Below are the code and all the weights of a small trained network. Each question names an input and a target symbol and asks about switching units off, where a switched-off unit gives its printed mean instead of its output.

import numpy as np


def w(rows, s, z=0):
    codes = np.array(rows[::2]) - 128.0
    scale = np.full(codes.shape[1], s)
    scale[-1] = z or s
    return codes * scale


def f(y):
    return y / 2 * (1 + np.tanh(0.7978845608 * (y + 0.044715 * y**3)))


def softmax(a):
    e = np.exp(a - a.max(-1, keepdims=True))
    return e / e.sum(-1, keepdims=True)


def log_softmax(a):
    a = a - a.max(-1, keepdims=True)
    return a - np.log(np.exp(a).sum(-1, keepdims=True))


def net(x, mask):
    ids = ['Φβεθμξτω'.index(c) for c in x.split()]
    T = len(ids)
    res = E[ids] + P[:T]
    r = res
    for j in range(3):
        rows = slice(3 * j, 3 * j + 3)
        q, k, v = (r @ M[0][rows].T for M in (Q, K, V))
        z = softmax(np.where(np.tri(T) > 0, q @ k.T / 3**0.5, -1e9)) @ v
        o = O[0][rows]
        res = res + np.where(mask[j], z, o[:, -1]) @ o[:, :-1]
    y = f(res @ A[0][:, :-1].T + A[0][:, -1])
    res = res + np.where(mask[3:19], y, B[0][:, -1]) @ B[0][:, :-1]
    return log_softmax(res[-1] @ U[:, :-1].T + U[:, -1])


Q, K, V, O, A, B = {}, {}, {}, {}, {}, {}
E = w([
[61,16,201,164,161,155,194],'Φ',
[31,83,97,61,153,42,133],'β',
[157,33,103,103,208,139,197],'ε',
[195,43,201,142,180,95,144],'θ',
[183,107,151,13,69,169,141],'μ',
[154,133,84,209,88,164,111],'ξ',
[204,157,208,132,205,156,216],'τ',
[74,161,225,3,139,169,116],'ω',
],0.016)
P = w([
[67,153,110,148,47,25,233],'0',
[86,108,120,147,63,69,215],'1',
[101,90,130,143,72,95,189],'2',
[116,81,134,139,83,119,166],'3',
[129,74,139,132,97,140,143],'4',
[140,74,150,128,114,159,120],'5',
[151,73,156,124,130,179,98],'6',
[164,73,161,119,145,197,75],'7',
[174,75,171,114,162,216,54],'8',
[187,74,178,109,177,233,35],'9',
[198,79,185,106,195,252,15],'10',
],0.012)
Q[0] = w([
[90,34,108,122,117,107,50],'head 0',
[92,192,69,52,97,32,33],'head 0',
[132,123,198,154,203,88,173],'head 0',
[136,144,186,176,106,73,72],'head 1',
[76,235,94,102,58,139,58],'head 1',
[48,23,172,155,139,190,147],'head 1',
[145,10,89,125,164,114,119],'head 2',
[107,169,29,73,94,111,57],'head 2',
[136,180,60,189,121,83,77],'head 2',
],0.014)
K[0] = w([
[81,61,102,87,135,196,74],'head 0',
[63,111,81,114,107,12,151],'head 0',
[147,207,120,129,134,166,105],'head 0',
[68,139,76,80,155,152,150],'head 1',
[99,98,82,159,93,90,248],'head 1',
[165,124,87,120,201,153,67],'head 1',
[91,100,111,151,84,190,58],'head 2',
[81,79,181,126,69,132,188],'head 2',
[134,126,115,171,50,90,223],'head 2',
],0.016)
V[0] = w([
[140,164,154,92,10,95,136],'head 0',
[144,93,56,189,76,148,90],'head 0',
[104,193,113,176,149,106,209],'head 0',
[145,131,130,156,109,31,145],'head 1',
[112,173,230,148,103,106,57],'head 1',
[36,134,149,129,136,114,137],'head 1',
[94,150,130,180,66,190,128],'head 2',
[146,132,162,66,108,151,171],'head 2',
[169,184,112,110,111,72,168],'head 2',
],0.013)
O[0] = w([
[222,144,53,104,189,164,178,119],'head 0',
[8,108,106,130,133,240,155,24],'head 0',
[164,199,223,175,131,181,215,60],'head 0',
[107,51,158,162,103,80,46,108],'head 1',
[192,68,114,125,72,109,194,69],'head 1',
[83,147,75,42,53,115,44,96],'head 1',
[121,132,197,83,109,106,168,105],'head 2',
[159,148,121,114,115,182,73,254],'head 2',
[110,57,95,92,171,156,46,56],'head 2',
],0.011,0.0067)
A[0] = w([
[124,110,177,7,191,71,132,100],'neuron 0',
[141,141,128,75,133,154,224,80],'neuron 1',
[132,172,42,238,56,114,54,2],'neuron 2',
[98,239,113,143,69,82,177,55],'neuron 3',
[115,109,84,78,125,191,133,102],'neuron 4',
[89,67,104,166,159,150,84,145],'neuron 5',
[85,93,116,178,61,63,121,103],'neuron 6',
[130,115,163,171,244,129,148,174],'neuron 7',
[86,139,173,198,188,84,173,134],'neuron 8',
[159,64,110,116,103,89,164,102],'neuron 9',
[86,75,88,224,160,130,169,1],'neuron 10',
[64,103,55,168,104,85,84,137],'neuron 11',
[86,182,210,150,88,65,169,152],'neuron 12',
[182,170,102,159,55,171,132,167],'neuron 13',
[140,170,60,195,75,169,134,136],'neuron 14',
[139,107,154,210,207,189,179,101],'neuron 15',
],0.012,0.0074)
B[0] = w([
[78,79,126,186,120,143,174,238],'neuron 0',
[142,173,152,143,106,151,47,170],'neuron 1',
[72,103,178,181,156,252,213,148],'neuron 2',
[129,95,89,189,105,205,108,136],'neuron 3',
[128,115,186,143,108,74,109,177],'neuron 4',
[125,171,57,132,148,132,114,212],'neuron 5',
[138,103,121,205,91,89,141,197],'neuron 6',
[146,158,88,129,106,181,129,248],'neuron 7',
[142,218,163,183,136,143,117,229],'neuron 8',
[101,147,174,120,158,166,96,195],'neuron 9',
[151,70,117,181,178,140,69,173],'neuron 10',
[153,162,181,55,124,57,155,212],'neuron 11',
[117,131,95,42,98,142,121,221],'neuron 12',
[46,107,157,139,163,148,129,204],'neuron 13',
[81,136,137,158,128,113,189,142],'neuron 14',
[111,86,123,85,136,48,209,233],'neuron 15',
],0.011,0.012)
U = w([
[175,127,93,124,64,190,130,132],'Φ',
[109,108,187,41,180,38,132,66],'β',
[144,218,108,108,163,161,79,66],'ε',
[217,135,142,227,125,142,98,93],'θ',
[184,103,43,89,176,191,138,191],'μ',
[78,72,150,194,190,253,230,107],'ξ',
[245,162,161,85,133,165,203,155],'τ',
[157,63,250,31,177,226,49,255],'ω',
],0.0048,0.0043)

Each question gives the input, a string of symbols that net reads in full, and the target symbol t.
The units are the heads (3 rows each of Q, K, V and O) and the neurons (one row each of A and B). Each row of codes is followed by its name. A weight is (code - 128) times the scale printed after its matrix; where a second scale follows, it is the last column's (O, A, B and U).
mask holds one flag per unit, heads first, then neurons. A switched-off unit (its flag False) gives its mean, the last column of its rows in O or B, instead of its output. The means were averaged over made-up inputs and are rounded, as every weight is.
A unit's drop is (log p(t) with every unit on - log p(t) with that unit switched off) / (log p(t) with every unit on - log p(t) with every unit switched off).
The circuit of an input: a set's keep is (log p(t) with only the set's units on - log p(t) with every unit switched off) / (log p(t) with every unit on - log p(t) with every unit switched off). Starting from the 12 units with the biggest drops (on a tie, the unit counted first), units are removed one at a time, each time the one whose removal leaves the highest keep (on an exact tie, the one counted first), for as long as the keep stays at least 0.8.
circuit, biggest first: the units of the circuit, biggest drop first
most important unit: the unit with the biggest drop
top k neurons: the k neurons with the biggest drops, biggest first
which heads matter: for each layer, one digit per head in row order, 1 if its drop is at least 0.15 and else 0, layers parted by /
input θ β Φ, target θ: circuit, biggest first => neuron 6; head 1
input ε Φ θ τ Φ Φ ε, target ε: circuit, biggest first => head 1; neuron 8; head 2; neuron 0
input β ω μ Φ θ, target μ: circuit, biggest first => head 0; head 2; neuron 8
input ξ θ ξ β Φ ε β Φ β, target Φ: top 2 neurons => neuron 3; neuron 15
input ε ξ β ε, target ξ: circuit, biggest first => head 2; neuron 0
input ω β β ε, target ε: top 3 neurons => neuron 5; neuron 15; neuron 0
input Φ ω ε μ β μ ω θ τ ε, target τ: circuit, biggest first => head 1; head 2; neuron 0
input ξ ξ θ ξ ξ β ω ε μ Φ, target μ: which heads matter => 110
input θ ξ Φ ω ε, target ω: top 2 neurons => neuron 9; neuron 13
input ξ β β ε β Φ, target ε: which heads matter => 010
input τ ξ ε, target τ: circuit, biggest first => head 0; neuron 15; neuron 1
input θ ε ε ω τ ε β τ, target τ: circuit, biggest first => head 1; neuron 15; neuron 7
input θ τ ε β β β β Φ, target β: circuit, biggest first => neuron 11; head 0
input μ β ξ ε ξ ε, target ξ: circuit, biggest first => head 0
input τ ξ ω, target ω: most important unit => head 2
input θ μ θ Φ β Φ, target β: circuit, biggest first => neuron 11; head 1; head 0
input ξ Φ ε ξ β β ξ, target β: top 3 neurons => neuron 11; neuron 4; neuron 7
input ω β τ β μ μ β, target μ: circuit, biggest first => head 2; neuron 8; head 1; neuron 13
input μ ξ β θ β ξ, target β: top 3 neurons => neuron 11; neuron 7; neuron 8
input ε ξ ω, target ω: which heads matter => 101
input β τ ε μ Φ, target μ: which heads matter => 100
